Here is a tiny trained network, its code and every weight. The questions are about switching its units off for an input and a class, where a switched-off unit gives its printed mean instead of its output.

import numpy as np


def w(rows, s, z=0):
    codes = np.array(rows[::2]) - 128.0
    scale = np.full(codes.shape[1], s)
    scale[-1] = z or s
    return codes * scale


def f(y):
    return y / 2 * (1 + np.tanh(0.7978845608 * (y + 0.044715 * y**3)))


def log_softmax(a):
    a = a - a.max(-1, keepdims=True)
    return a - np.log(np.exp(a).sum(-1, keepdims=True))


def net(x, mask):
    res = np.array(x, float).reshape(1, 2) / 4 @ E
    y = f(res @ A[0][:, :-1].T + A[0][:, -1])
    res = res + np.where(mask, y, B[0][:, -1]) @ B[0][:, :-1]
    return log_softmax(res[-1] @ U[:, :-1].T + U[:, -1])


A, B = {}, {}
E = w([
[39,208,45,72,249,33,15,147,20,24],'x0',
[51,15,33,4,70,44,211,232,92,221],'x1',
],0.0039)
A[0] = w([
[54,26,50,29,75,54,202,229,91,216,114],'n0',
[55,185,69,95,219,57,43,143,43,47,105],'n1',
[224,55,203,169,21,221,231,108,241,226,110],'n2',
[227,54,206,174,19,224,236,108,240,229,132],'n3',
[57,31,52,32,75,55,195,224,96,208,106],'n4',
[53,191,70,91,218,55,43,144,44,47,104],'n5',
[54,196,65,88,223,50,37,142,37,45,100],'n6',
[57,30,47,35,75,54,199,229,93,210,102],'n7',
[104,143,108,108,151,99,111,140,102,109,235],'n8',
[49,190,70,94,216,51,44,141,38,42,112],'n9',
[219,243,233,247,190,223,49,4,169,38,119],'n10',
[117,121,112,115,126,115,130,137,117,132,254],'n11',
],0.0036,0.0059)
B[0] = w([
[161,161,83,156,118,133,86,160,149,90,209],'n0',
[105,91,103,184,75,123,149,95,95,138,183],'n1',
[98,89,95,200,62,82,150,92,81,140,231],'n2',
[101,107,116,177,84,62,144,107,87,143,250],'n3',
[169,162,70,164,114,154,82,161,154,81,198],'n4',
[105,91,100,184,74,125,149,92,95,138,184],'n5',
[106,85,90,192,68,131,152,89,95,134,188],'n6',
[174,158,59,175,109,166,79,161,158,75,198],'n7',
[111,144,174,110,146,30,139,143,114,159,233],'n8',
[105,97,110,175,84,108,148,100,98,141,190],'n9',
[173,168,65,176,103,122,74,172,151,78,245],'n10',
[105,173,190,90,170,2,140,168,110,172,255],'n11',
],0.0087,0.0045)
U = w([
[68,29,124,161,85,115,183,69,81,168,111],'0',
[215,209,97,136,132,140,54,179,171,51,123],'1',
[85,167,229,29,220,96,174,155,131,210,192],'2',
[145,17,94,41,188,251,179,34,213,59,2],'3',
[146,16,107,36,174,247,169,50,206,65,6],'4',
[140,27,99,55,191,250,164,39,207,78,8],'5',
[148,21,105,44,185,246,159,50,193,72,10],'6',
[148,13,100,33,185,250,176,45,206,54,4],'7',
],0.011,0.0089)

Each question gives the input, the list of numbers given to net, and the class t.
The units are the neurons (one row each of A and B). Each row of codes is followed by its name. A weight is (code - 128) times the scale printed after its matrix; where a second scale follows, it is the last column's (A, B and U).
mask holds one flag per neuron, in row order. A switched-off neuron (its flag False) gives its mean, the last column of its row in B, instead of its output. The means were averaged over made-up inputs and are rounded, as every weight is.
A unit's drop is (log p(t) with every unit on - log p(t) with that unit switched off) / (log p(t) with every unit on - log p(t) with every unit switched off).
The circuit of an input: a set's keep is (log p(t) with only the set's units on - log p(t) with every unit switched off) / (log p(t) with every unit on - log p(t) with every unit switched off). Starting from all 12 units, units are removed one at a time, each time the one whose removal leaves the highest keep (on an exact tie, the one counted first), for as long as the keep stays at least 0.8.
circuit, biggest first: the units of the circuit, biggest drop first
unit that matters most: the unit with the biggest drop
k most important neurons: the k neurons with the biggest drops, biggest first
drop when u is switched off: that unit's drop, to one decimal
input [-2,2], class 2: unit that matters most	n10
input [3,1], class 2: circuit, biggest first	[n2 n3 n10]
input [7,8], class 1: 3 most important neurons	[n7 n4 n0]
input [5,6], class 1: 2 most important neurons	[n7 n4]
input [-7,8], class 1: 3 most important neurons	[n7 n4 n0]
input [1,-3], class 2: 3 most important neurons	[n7 n4 n0]
input [3,-1], class 2: 2 most important neurons	[n2 n3]
input [-1,2], class 2: drop when n10 is switched off	0.2
input [3,2], class 2: drop when n2 is switched off	0.4
input [3,5], class 1: drop when n2 is switched off	0.1
